Each row was made from one walk, in order. Every step used is in the known rows, and no mark comes twice. Write each row's walk.
Each row is shifted at random along 5 fixed directions that mean nothing.
Known rows
w-l-c-s: [-25.1  -6.6   1.4  12.2 -29.2 -26.3  -2.4  11.1  21.3  36.2   6.2  25.2
  13.9  -7.8   6.3 -11.8  -4.8 -13.8   3.4  16.5   8.7  -2.5  -1.0   7.6
   0.5   3.7   7.4   1.1 -31.8  14.7  23.1  10.3 -25.1 -11.5   4.1  16.0
  -9.3   1.2  -6.0  -0.5  24.0   0.6]
l-b-g-c: [-22.1  -7.3  -1.2 -16.2  13.8 -11.9   4.3  -1.6  27.9  13.3   5.8  -9.7
   0.8  -3.8 -20.0 -17.6  22.0   0.2   7.8  -2.5  10.4  23.9  13.9  18.2
  -4.4  -9.5  15.6  13.6  -1.7 -10.3 -21.1  11.6  -7.8  13.4  31.3  13.0
 -33.4  12.5 -15.0  -7.0  -2.4  -9.6]
s-g-v-b: [ 19.6  -0.8 -45.1 -21.9  11.6  18.4   1.8  -8.7 -13.0  -6.0   4.7 -11.7
  -4.0 -17.6 -17.0  20.8   4.4  20.9 -32.7  10.6  -3.7   4.5  33.2  18.4
 -10.8  -6.0 -16.9  -8.3  10.5  23.2  32.9  31.6 -24.1 -18.0  13.2 -45.6
   9.8 -14.1  29.8 -36.9  34.2  15.1]
c-e-v-b-w: [-18.5  13.9   8.6  -6.1   1.0   1.2   8.7   1.0 -20.3  -3.1 -17.7  -9.4
  -1.1 -11.3  -4.2   5.0 -23.8   4.6   3.9  10.2   2.0 -10.7 -16.4  17.5
  -6.2  -4.9 -20.2   0.9  -5.5 -14.4 -33.2   0.3   0.9  -0.9   4.3 -27.3
   8.6  -9.4 -11.7  -9.0   4.1 -13.0]
g-v-s-b-e-l: [ 14.7 -12.1  -6.9  17.3 -18.0  -7.8  12.7  -9.5   7.3  -7.9  16.9   2.4
 -17.5  -5.3  -0.9   7.0  14.4  -2.3 -12.7 -45.3 -26.0 -11.8  -1.9 -41.0
  -3.1  15.4 -47.5 -28.4  11.3  23.2 -18.7 -30.3  15.7 -14.1 -20.7 -36.2
  30.2 -34.4  21.9   3.9  19.8   4.3]
g-v-w-l-b-s-e: [-41.3  -8.0  11.8   3.8 -10.5  -6.0  22.3  -5.5  17.4  38.8  23.2   8.8
 -11.5  15.1 -13.4 -11.8  13.3   2.6  10.9 -43.2  -8.7   5.2   0.8 -17.3
 -10.9  -3.3   3.2   9.7  -7.3   3.7 -43.1 -11.8  -5.8 -15.0   5.7 -36.7
 -10.9  15.7   1.0  21.1  -9.3 -17.4]
v-s-e-l-c-w: [ 11.6  -7.5   2.3  15.7 -26.2   9.8  -3.4   1.1 -15.4  -2.1  -0.9   9.1
   2.0   7.8   5.6  -0.8  -0.4 -20.1   3.5 -25.7   2.7  -9.0  -1.5 -28.5
   2.4  11.4  -5.5  -8.8  -9.5  -7.0  -0.2  -9.5   7.6  -3.1   0.2  15.1
  -0.5   1.4  -6.0  14.5   6.6   2.7]
w-l-b-e-v: [-30.0  20.5  21.2   4.5   1.7 -30.6  -0.3   3.8  24.5  -4.7   3.9   2.1
 -12.9  -4.8   2.7 -20.4   5.3   8.0  12.5 -14.8  -3.8  19.9 -17.3   3.8
   8.7  -7.2  -1.4  12.4   3.7  16.6 -11.0 -11.0  -3.7   8.4   2.6 -20.9
 -19.1  -2.8 -11.7  13.0 -18.2 -18.9]
e-v-w-c-s-b-g: [ 10.8   6.1   2.2   5.3  20.1  11.0  -6.2   5.7 -10.1  19.0  -5.3  -0.3
  -0.8   8.6   5.5   8.1 -14.2   0.5  -7.0  -2.8   5.2  -8.4 -14.0   1.0
 -10.8   3.3 -19.2   2.1 -12.0  -2.7   1.2  -6.2 -12.2  -5.2 -14.4 -13.1
   1.7   0.3  -8.2  -2.1   4.4   3.3]
b-g-c-s-e-v: [ -4.4 -17.6  -2.8   5.1   1.1   1.5  12.4  -6.8  -9.4  26.5   4.9 -12.8
 -14.5 -12.2  -6.3   7.0  -0.2  -0.5  -2.5 -15.8 -10.1 -14.4   4.8  -5.7
 -20.7  -1.6 -31.7  10.0  -4.3  -0.2  16.9 -12.3   8.7  -4.4 -11.9 -10.3
  11.2 -18.7  -9.8   6.1  14.5  -7.7]
e-l-w-c-s-g-v-b: [  8.3   6.2   2.2 -12.7   4.2   6.1 -14.7  -3.8 -19.1 -23.7 -13.7  15.3
 -17.0  18.8  -1.4  -2.3  14.9  -1.0   6.7  14.0   2.4  28.1  -8.6 -21.7
  13.0   5.1  22.5  13.7  18.5  -7.1 -12.8  -7.6  16.7  29.4  -1.3  -5.1
 -24.4  18.4   4.6  11.0 -33.8  -5.0]
c-s-e-l-b-g: [  5.6 -22.0  14.2   2.6 -19.7   4.9   9.2 -12.1  -6.7  -5.0 -20.1 -11.8
  -1.7  12.6 -15.6 -13.1  22.4   4.3  17.1 -19.7  -1.1 -16.6   5.7 -22.3
  -2.1  -9.3  23.0   1.1  23.4 -33.4   0.6  -0.1  17.2  10.8  21.4  42.7
 -11.4  22.5 -17.9  26.4 -20.2  -3.6]
b-e-v-g-c-s-w: [ 14.6   6.1 -14.5   2.7   9.2  15.9 -10.1   9.8  -5.5  -0.8  -8.8  16.2
  13.2  -3.2   7.7  19.2 -29.4  -4.3  -1.0   3.8  18.7  13.3   5.7  20.4
  -0.9   3.2   5.0  -2.9 -14.1   5.5  14.5   4.7   2.8 -14.8  -9.2  35.0
  21.2  -1.4 -15.4 -12.9   7.3  16.8]
s-b-g-v-w-l: [-26.1  -4.6  11.9  -3.5   7.9 -19.3   6.2  10.3  35.8  23.5  20.9  17.6
   6.3  13.8 -12.6  -1.9  20.4   0.0   1.9 -15.2   6.9  -2.9   3.5   7.0
 -10.3  -0.7 -18.3  17.2 -26.4  18.7 -13.5   3.7 -27.6  -6.2  13.5 -40.7
 -23.9  13.4  10.9  -6.2   5.1   0.4]
b-g-w-l-c-e-v: [-17.6  -3.6   9.0   2.3  11.4 -16.9  -3.4   0.6  14.7   4.5   5.7 -11.1
  -0.4 -14.4   7.6  -7.8  -1.3   6.8   1.0  17.8  -6.7   1.3  -5.6  13.0
   4.1   5.0 -16.8  14.1   0.5   5.3  18.6  -6.7   9.8  13.5 -14.1  -8.7
 -13.8 -13.2  12.6   5.5  -5.7  -5.3]
w-c-s-g-v-b: [ -0.1   4.6  -4.3 -11.1   2.8  23.1  -2.7  -2.9 -19.4  13.9  -8.8   8.0
  -9.8  17.1  -5.1   1.5   4.5   3.0  -0.9  15.7   8.4  11.0  -2.8 -11.2
   2.2  -2.6  13.9  14.3   4.4   1.1  28.8   1.9  -2.1   6.3  -3.6 -16.8
 -11.4  16.2   2.7   0.4 -10.3  -3.1]
b-s-e-v-g-c-w-l: [ 25.5   2.6  -9.3   2.5  -3.2  17.7  -1.0 -12.1 -11.0  -6.0   9.1 -11.8
  -5.2  -5.2   9.4  14.1  -8.3   6.0 -11.0   0.0  -8.5  -3.1  12.0 -11.5
  -2.3  -8.4   7.2  -6.8  16.5   1.8  42.1  -4.4  22.2  -4.4 -15.7  26.1
  22.1  -7.9   1.3   7.6  -1.5   4.9]
v-b-g-c: [  6.5  -2.0   4.2   0.5  -5.7  -3.6   6.6  -2.2  -3.1   0.1   6.8   8.0
   6.6   0.6  -4.6  -6.3  22.8 -10.9   0.5   2.7   9.3  17.0   4.1 -15.8
   9.3  -2.1  -3.1  -6.3  -0.8 -14.6   0.3 -14.1  12.2  11.4  -5.1  18.2
 -10.0  -0.7   0.3  -2.1   3.5   5.0]
v-b-s-e: [-17.4   1.2   8.4   0.0 -19.6  -7.8  23.6   1.1  -3.5  19.5   3.9   8.0
  -0.1   5.0 -18.2   2.2   7.4 -10.7   7.0  -7.9   4.5 -27.4   2.2 -11.8
 -15.6 -13.0  -5.7  -8.2 -25.0  -7.2 -42.4   8.0 -18.2 -22.7  22.4 -31.1
   7.7   6.0  -8.6  -2.9  20.1  -6.9]
l-c-s-e: [-17.3   5.9   9.0  11.6 -18.2  -2.4  -5.2   4.1  -9.5   9.1  -7.3  -2.5
  -5.1   2.1   5.0 -11.7  -6.8 -14.7  11.4   2.1   3.9  11.0  -2.4  -9.0
   2.4   6.5  -2.4  16.7 -14.6   1.3   1.7  -5.7  -1.7  -8.5   2.5 -13.9
  -3.3   2.5 -19.3  12.9  -7.6 -16.4]
v-b-e-l-w: [  0.8   5.6  -0.5  -2.0 -17.0 -16.1  -5.3  12.6   8.4 -27.4 -11.5  25.7
  19.6   2.6  -7.1   4.5  -1.7 -11.1   6.4   6.0  27.0  11.2  -1.2  12.3
  10.2  -3.4  13.1 -15.2 -20.0  -6.2 -44.2  18.5 -11.9   3.0  23.8  29.9
 -17.6  11.3  -7.7 -17.7  13.1  12.9]
v-g-c-s-b-e-l-w: [  7.3 -11.4  -3.3  -5.6  -7.5   8.7  -1.7   2.0   9.3   1.1  -2.8  28.1
   9.2   8.7  -4.3   9.9  -2.0 -15.3   6.4  -2.7  18.5   5.6  10.0  -3.7
  -7.6  -0.2  10.8  -6.9  -8.9  -5.5 -32.5   9.7   5.0  -6.3  13.1  43.2
   3.7  14.2  -5.2 -11.0   3.0   6.9]
e-l-c-s-b: [ -0.9 -15.3  16.7  28.1 -25.2 -19.0  14.5   2.5  15.1  37.5   2.5  28.0
   7.4   4.6  -2.8 -16.5  14.3 -28.0  15.5 -10.7 -14.6 -25.1 -17.2 -36.1
 -10.2   5.7  -4.4 -23.5 -19.4 -16.4 -22.2 -18.2  -8.6 -19.4  -1.0  24.3
  15.8  -1.8   2.0  11.0  12.3  -2.6]
s-e-b-g-v-w-l-c: [-15.3 -12.0  12.3   3.5   1.0  -7.6   0.9   7.6  15.7  -1.8   9.4   5.4
   4.2  11.4  -4.4  -2.4  20.4  -2.5   8.3 -21.1   4.9  -0.8  -1.6 -10.0
   3.7   2.1 -17.7  20.6  -9.1   5.1  -9.5  -7.3  -0.7   9.0  -0.8 -20.9
 -24.6  12.6   4.0  10.9  -8.4 -12.8]
g-w-c-e-l-b-s: [ -9.3  -1.0  -2.1   7.1   4.1 -15.0  11.0  -0.3   4.6  13.2  13.9  -9.1
  -1.4 -14.8   6.2  -2.8  -4.6 -11.2  -7.0  16.2 -22.7 -27.3 -12.6   2.1
  -6.4   6.4 -17.1 -26.4  -4.9  -5.6 -22.5  -6.9  -9.1   0.7   1.8 -11.3
  13.0 -19.4  11.1  -3.9  21.2   4.8]
l-b-w-c-s-e-v: [-11.8  13.0  13.6  -3.0   6.1  20.8  -1.0  -5.2  -9.2  10.1 -19.9 -27.2
 -11.6   9.6   1.2 -13.6  -3.3   5.0  14.4 -11.8  -1.9   1.7 -16.5   8.6
  -0.4  -4.4  23.1   8.5  10.3 -23.2 -36.3  -5.9   9.8  11.2   8.2  13.5
 -15.0  11.9 -37.5   6.2 -29.2 -16.5]
v-g-w-l-b-e: [ -6.6   3.7   3.7   2.6  -1.2   5.8   7.1  -9.3  12.5  11.7  13.1   9.3
  -1.9  -2.6   5.7  -9.5  10.2   4.6  -1.9  -3.3   0.6  17.0   8.6  -9.2
   7.8   0.8  -3.3 -11.9  18.6   3.9  -6.1 -11.5  17.9  -4.0  -7.0   7.7
  -1.6   1.0   7.7   5.9 -11.1   6.2]
w-c-e-v-s-b-g: [  7.3  -1.4   6.5   1.4  10.7   3.5  -4.3   8.0   9.9  -3.5  -4.9  -7.9
  10.3   4.1  -0.5   2.3 -14.2  -1.7  -5.3   6.5   5.3 -35.6 -16.7  13.4
  -5.1  -1.8 -12.1   0.7 -16.5  -5.2  27.0   8.4 -14.5   1.9  -0.3  -1.4
  -1.4   1.2  -2.1 -10.1  15.5   0.2]
l-c-e-v-b-w: [-18.8  14.7   2.9 -15.5   6.2  -0.2   0.8 -10.5 -20.8  -9.7 -20.3 -33.3
 -17.7 -17.5  -2.8  -8.4 -14.4  12.5   4.0  16.7  -3.6  11.5 -12.9  15.0
  -5.0  -0.2 -17.1   7.8  13.7 -11.0 -52.7   1.8  15.1   0.0   2.1 -45.0
  -0.8 -16.2  -5.9  -7.5  -8.6 -32.0]
s-b-g-v: [ 11.5 -19.9  -0.3  12.8  -1.5   1.9  16.7  -7.8  35.9  22.5  11.8  -2.1
  12.2   5.9 -20.9  -9.5  26.5   2.6  -2.4 -12.3  -8.4  -8.6  12.3 -10.6
  -7.3  -5.4   0.0 -14.3   0.9  -9.8  19.2  -3.2  -0.9 -14.6   2.5  24.7
   5.0   3.9  11.7  -6.4   8.8  10.3]
s-g-c-e-l: [-10.8  -3.7  -7.5 -18.4  10.7 -11.5  -0.7  11.4  -0.1 -13.2   1.9  16.9
  11.6  -3.5 -16.7   9.8   4.1 -11.5   3.2  21.3   3.0  -4.8   8.3  25.0
  -6.5 -10.8   2.8  26.1 -16.3   2.4  34.2  24.2 -21.2   8.4  33.7   1.0
 -13.6  15.3  11.7 -13.9  16.1  -3.8]
c-e-b-s-g-v-w: [ -1.0  -9.5   0.0   1.7  10.1  -2.0  12.7   6.9  -8.9  -4.5   3.9   7.8
   2.6   1.5  -8.4  14.1  -9.0  -4.2  -0.6   3.8  -5.7 -13.2   0.9  -6.9
  -2.4  -0.1 -19.2   2.5  -1.8   1.3 -11.7  -3.2  -8.1   0.7  -2.4 -33.8
  23.6  -6.3  10.6   4.9   9.2  -4.6]
b-w-c-s-e-v-g: [  0.9  10.7   4.0 -12.3   6.2  23.0  -4.7 -10.5 -26.0   4.3 -20.3 -21.4
 -18.1   4.0   3.9   8.3  -9.0   9.8   0.8  16.6   1.2  -5.0  -9.3   8.5
  -6.0  -0.8  -7.7  16.7  14.5 -11.4  -9.0  -8.4  29.3   6.6  -6.1 -13.9
  -2.1   2.8 -30.4   5.3 -18.5 -14.7]
s-e-v-b-g-c-w-l: [  2.5  16.6  11.3   2.7   4.6  11.0  -6.0   5.2 -17.7 -10.4   6.1  -3.6
  -3.1   2.8  12.7   7.4  -2.6  -1.4  -0.7 -16.6   5.2   1.4  -7.2  -5.3
   2.2  -4.6 -14.6  11.9  -7.8   5.5  27.9  -9.6  -0.8  12.0 -12.8 -10.9
 -11.2  -3.2  -0.3   1.2  -9.9   1.1]
b-s-w-l-c-e-v-g: [ 16.3  18.3   2.4  -1.2  11.1 -21.0  -8.6 -10.6 -12.0 -29.4   1.6 -20.6
 -18.1 -15.7  15.7 -10.1  -2.5  12.1  -5.3  32.0 -22.0   7.9  -1.3  -3.0
   8.3   7.3  -2.5  -1.2  29.1   7.6   9.3 -12.6  23.9  -3.8 -20.8 -37.6
  28.1 -20.7   8.4  16.7 -20.0 -10.3]

Which walk is each row?
[ -5.2   0.3  13.4  -7.1  -4.0  -8.2   5.5  -4.9   4.5  -1.1  -5.0  -0.3
   0.2   3.0  -5.5 -13.8   5.2   8.9  11.2  13.8  -3.6 -11.1  -7.9  -4.1
   2.5 -15.1  30.4   7.4   8.1  -7.2   8.9  13.4  -2.1  -2.3   1.3   1.5
  -3.2   9.0  16.1   6.7 -10.2 -18.0]
w-l-c-e-v-b-s-g
[-27.9  11.0   6.4 -12.5   1.3  -4.9  -1.5  -1.6  -4.1  -4.2  -4.1  -5.3
  -8.0  -6.4   6.3  -0.8  -8.4   6.1   6.2  14.5  -1.6   4.9  -8.6  -1.7
   3.3  -0.8   5.0   7.6   2.7   6.1 -31.5   3.5   8.1   7.4  -0.6 -19.8
  -7.5  -1.1  16.6   0.9 -12.0 -15.6]
g-w-l-c-e-v-b-s
[ -2.5   6.3   2.1  -1.4  16.0  11.3   9.1  -7.6   6.8  26.0  -1.4 -21.3
   0.1 -11.6   2.1 -10.5 -15.6   6.2  -4.3  10.7  -8.0 -16.8 -14.5  26.3
  -9.6  -2.9  -6.1 -18.7   5.2 -23.7 -29.0  -2.3  -1.7  -7.7  -2.8  -4.3
   9.7 -12.1 -18.4 -12.5   4.2  -5.7]
l-b-w-c-e-v-g
[ 21.9   7.1 -10.2  -3.7   0.1   1.3 -12.9   6.8 -15.0 -21.3  -3.7   5.7
  -3.6   5.0  11.5  17.4  -2.5   0.4 -11.5  13.5   2.7  -4.8  -8.7  -0.8
  10.5   5.8 -10.2  -5.1   0.1  20.3  29.2   0.4  -9.6   9.1 -12.3 -23.0
   1.3 -13.3  10.8 -10.4   9.4  15.3]
w-c-s-g-v-b-e-l
[  6.2  11.5   2.1  12.1   3.7   8.1  -8.5   1.4   1.3   3.8 -11.5  -2.3
  -8.3   3.9   5.6  -6.6 -19.1  -3.1   1.2   4.0   4.7  12.8 -13.4   3.6
  -2.8   3.2   7.0  -4.9  -4.8   0.9 -17.0   0.3  -0.8  -5.1 -10.5  17.4
   3.2  -0.9 -16.4  -5.8  -5.3  -4.5]
l-w-c-s-b-e-v
[  7.5 -20.0  -5.2   0.0   3.3 -14.0   2.5   2.2  23.0   1.3   6.3   9.9
   6.3   3.7 -11.2  -6.7  25.1  -3.0   2.9 -26.8  -4.5  -8.8   6.8  -4.3
  -0.4  10.7   7.8 -16.2  -1.9  -9.0 -29.9  -3.2  -6.4   6.0  14.6   8.8
  -8.8   2.4   0.4   2.4   3.4  18.2]
e-l-b-g-v-s-w
[-19.3   3.3  -1.2   3.2  -9.5  -9.0   3.0   5.0  -3.2  15.2   7.1   9.5
  -2.8  -4.0   5.8 -13.0   3.1 -10.0   8.0 -14.4   3.1  19.7   5.0   6.1
  -1.6   5.5  13.7  -0.2  -7.1  12.4 -11.1   0.2  -9.2  -4.6   6.3  17.8
  -0.1   1.7  -9.0  -0.1   3.0   1.4]
g-c-s-w-l-b-e
[ -5.7 -14.3  -7.5 -12.5  -6.2   4.4  -4.1   1.9   7.1   8.9  -2.7   2.3
   6.8  10.5  -7.3  10.4   4.2  12.9  -6.8  -7.6  16.3  -2.6  18.8   8.0
  -7.8   0.4   1.9  10.2  -4.2  15.3   7.5  21.9 -17.2  -1.9  14.9  -2.7
 -14.1  15.3   6.4  -7.5   6.8  11.1]
c-s-b-g-v-w-l
[ 14.2  -3.4  -6.5   4.6  -6.4 -11.5   1.8 -10.9   2.4 -10.0  -7.5 -17.0
   6.0 -10.8  -3.0 -15.5  -0.4  11.3   1.6  23.2 -14.7  -3.1   5.2   7.5
   2.6  -4.3  38.6 -12.3  18.9 -13.6  21.0  11.8  13.5 -12.1  -0.5  43.2
  19.0   2.8   7.6   7.7  -1.3  -2.0]
b-s-w-l-c-e-v
[ 18.2  -2.8 -18.5  -5.4  -1.5  18.1  -2.0 -10.1 -10.9   3.8 -16.9  -6.7
   1.1  -8.4   0.4  -0.2 -12.5  23.2  -7.4  -2.2   6.5  -1.6  16.8  15.4
  -7.9  -3.5  22.6 -18.3  23.2  -0.1  13.1  22.8  -0.8 -19.7   4.5  31.6
  18.4   5.0  -5.9  -5.5   1.9  15.2]
c-s-w-l-b-e-v-g
[  0.3  16.6   1.0   5.5  -7.1  18.2 -18.3  11.3 -23.4 -17.4 -13.0  -0.3
   7.0   7.5  19.1   8.0 -26.0   2.5  -1.3 -24.0  10.8   4.6  -1.6   4.3
  10.2   1.4  11.6   8.8  -5.0   5.8  18.9   5.5 -16.1   2.7   1.3  10.0
  -4.7  12.8 -17.6   7.1 -13.2   7.6]
c-s-e-v-w-l-b
[ 49.1  -9.1 -19.7  15.8  -8.1   2.8  -7.9 -16.4 -13.4 -31.9  -0.5 -13.8
 -14.9  -8.7  10.8   1.2   5.7   9.2 -17.4   6.3 -21.3  19.2   4.2 -16.3
  15.7  12.4  -2.0 -23.9  41.4   6.7  34.4 -16.6  33.1   7.5 -34.2  26.7
  19.2 -28.5  15.4   6.9  -0.3  15.0]
b-e-l-w-c-s-g-v
[-11.6  18.9  10.2  -0.6   2.7 -14.1   2.9   5.0 -18.5 -15.3   6.5   6.3
  -5.1  -6.3  10.6  -1.4  -6.7  -8.9   5.9   4.6 -10.5   2.7 -14.7  -5.4
   3.6   0.6  -0.9   3.6  -4.8   2.6  -4.3 -14.4   4.6   5.0 -11.4 -15.4
  15.8  -6.9   8.1   4.7  -6.2  -9.2]
g-c-e-v-b-s-w-l
[-12.6   3.4  10.8  -1.4   5.9 -14.9 -14.5  14.0  13.4  -7.6   2.5  -6.3
  -4.1  10.1   9.0   1.4   2.7  -5.9   4.1  -1.2   1.6 -13.3 -15.0   9.1
   4.7   7.0  -9.9  16.8 -18.1  10.1   7.3  -5.1 -19.0  21.4   6.9 -34.9
 -25.0   0.3 -16.5   4.8  -9.5   0.8]
w-c-s-e-l-b-g-v
[ -0.5  10.0  10.9  -9.5  19.2  -6.2  -6.1   0.0  -4.9 -27.9   6.1 -14.4
  -5.2   0.2   4.1  -0.3   7.1   7.4  -4.0  -7.0  -5.0   7.1  -3.5   1.9
   0.1  -2.2 -21.7  20.1  11.5   8.0  11.2  -5.2   4.4  13.9  -3.0 -22.1
  -9.5   0.1  16.1   0.2 -12.3 -11.2]
s-b-g-c-e-v-w-l
[ -9.1 -25.7   9.6  16.6 -19.2   1.7  13.1  -8.3   6.7  38.3   9.7  -2.8
   2.0   0.2   1.7 -13.4  18.6  -3.4   5.6  -7.5  -6.4 -15.1   8.6 -15.9
  -3.8   5.0  -1.9  -0.6  -0.2  -6.3  17.8  -9.3  13.6  -4.4 -13.1  26.8
  -7.0  -0.3   7.0  16.2   1.7   4.3]
b-g-w-l-c-s-e
[ -6.8   4.6  17.9   9.3  -0.4   1.4  12.6  -8.4   1.1  11.9  11.3   6.8
 -14.7   5.9   3.2   4.1   6.5  -0.3   7.5  -9.7 -18.6 -14.4  -4.8 -30.5
  -3.1  -5.2  -7.1   6.1   7.2  -0.4  -1.1 -27.1  27.9  -5.7 -17.7 -14.9
  15.9   0.4   1.1  26.8 -20.9  -9.5]
b-s-e-v-g-w-l
[ 18.7   0.5   0.6   2.0  14.3  12.2   5.3  -5.0 -21.8  -8.8   3.4  -0.5
  -1.9   6.5  -1.4   5.3  -5.2  -4.2   3.1   0.6 -10.9  13.8   2.3 -13.5
   5.4  -5.8  18.4   9.0  15.1 -14.6  16.7 -13.5  20.3   3.2 -15.9  21.0
  20.4   1.3   6.6  15.5 -12.4  -5.6]
b-s-g-c-e-v-w
[ 10.4  -4.2 -21.7 -21.5  14.3   4.0  -1.4   5.0  -6.9 -20.2  -2.8   5.0
  14.7 -11.9  -7.8  20.0 -10.0  -6.1  -8.4  34.9  12.0  -7.6  21.0  21.3
  -7.3  -3.2  -0.6  -3.9  -3.0  -3.4  -3.5  24.4  -3.4  -2.9  22.5   9.0
  21.5   5.9   0.9 -20.9  20.0   6.2]
v-g-c-e-b-s-w
[ 14.4   9.6  -0.4   6.0  10.6  -6.7  -4.3   7.5   6.1 -11.7  14.7  20.3
  -4.4   8.3   4.3   2.2  10.9  -8.4  -3.8   0.8  -4.5  12.9 -10.9  -4.3
  11.0   6.8  -7.6  -5.6  -7.9  13.8  -5.8 -11.3  -9.0   4.6 -16.9 -30.3
  -5.4 -11.0  17.2  -9.2  -1.2  10.0]
s-g-v-b-e-l-w-c
[ -6.7 -41.5  -4.9  11.0  -6.5   9.0  21.5  -5.8  18.7  37.7   0.1   1.9
  21.9  -1.6 -20.8  -9.6  -1.5  -1.2   4.9  -5.5   6.0 -10.8   3.4  -2.0
 -11.3  -0.4  -2.7 -14.5  -4.4 -31.2 -16.3   5.7   2.3 -14.9  -3.2  36.3
   4.4   7.0  10.2  -0.7  21.5  -7.1]
l-c-e-b-g-v-w
[  9.5 -19.7  -2.7  17.1 -14.0  20.4  24.9 -24.4 -19.3  37.9  11.8  -3.7
 -23.6   3.7  -1.6 -14.4  12.4  16.7  -4.6 -42.7 -22.1  10.6   9.6 -37.7
  -5.5   3.6  -3.2 -15.9  40.4   3.6   8.0 -23.0  17.2 -19.1 -32.6  -7.7
  24.2 -13.9  17.6  25.8  -6.3  -0.6]
c-s-g-v-w-l-b-e
[  3.7 -12.8 -11.5  15.0   5.6   7.3  21.4  -5.7  27.1  61.0  23.1  17.8
   8.0 -16.3   2.6   6.7 -10.8   0.4 -12.5 -11.2 -17.0 -33.6   3.8  -4.5
 -19.7  -3.7  -7.4 -41.4 -10.8  -2.5 -11.6  -5.1 -12.3 -31.9 -17.0  17.1
  35.4 -19.3  10.3  -9.2  28.8  19.6]
e-v-g-w-l-b-s
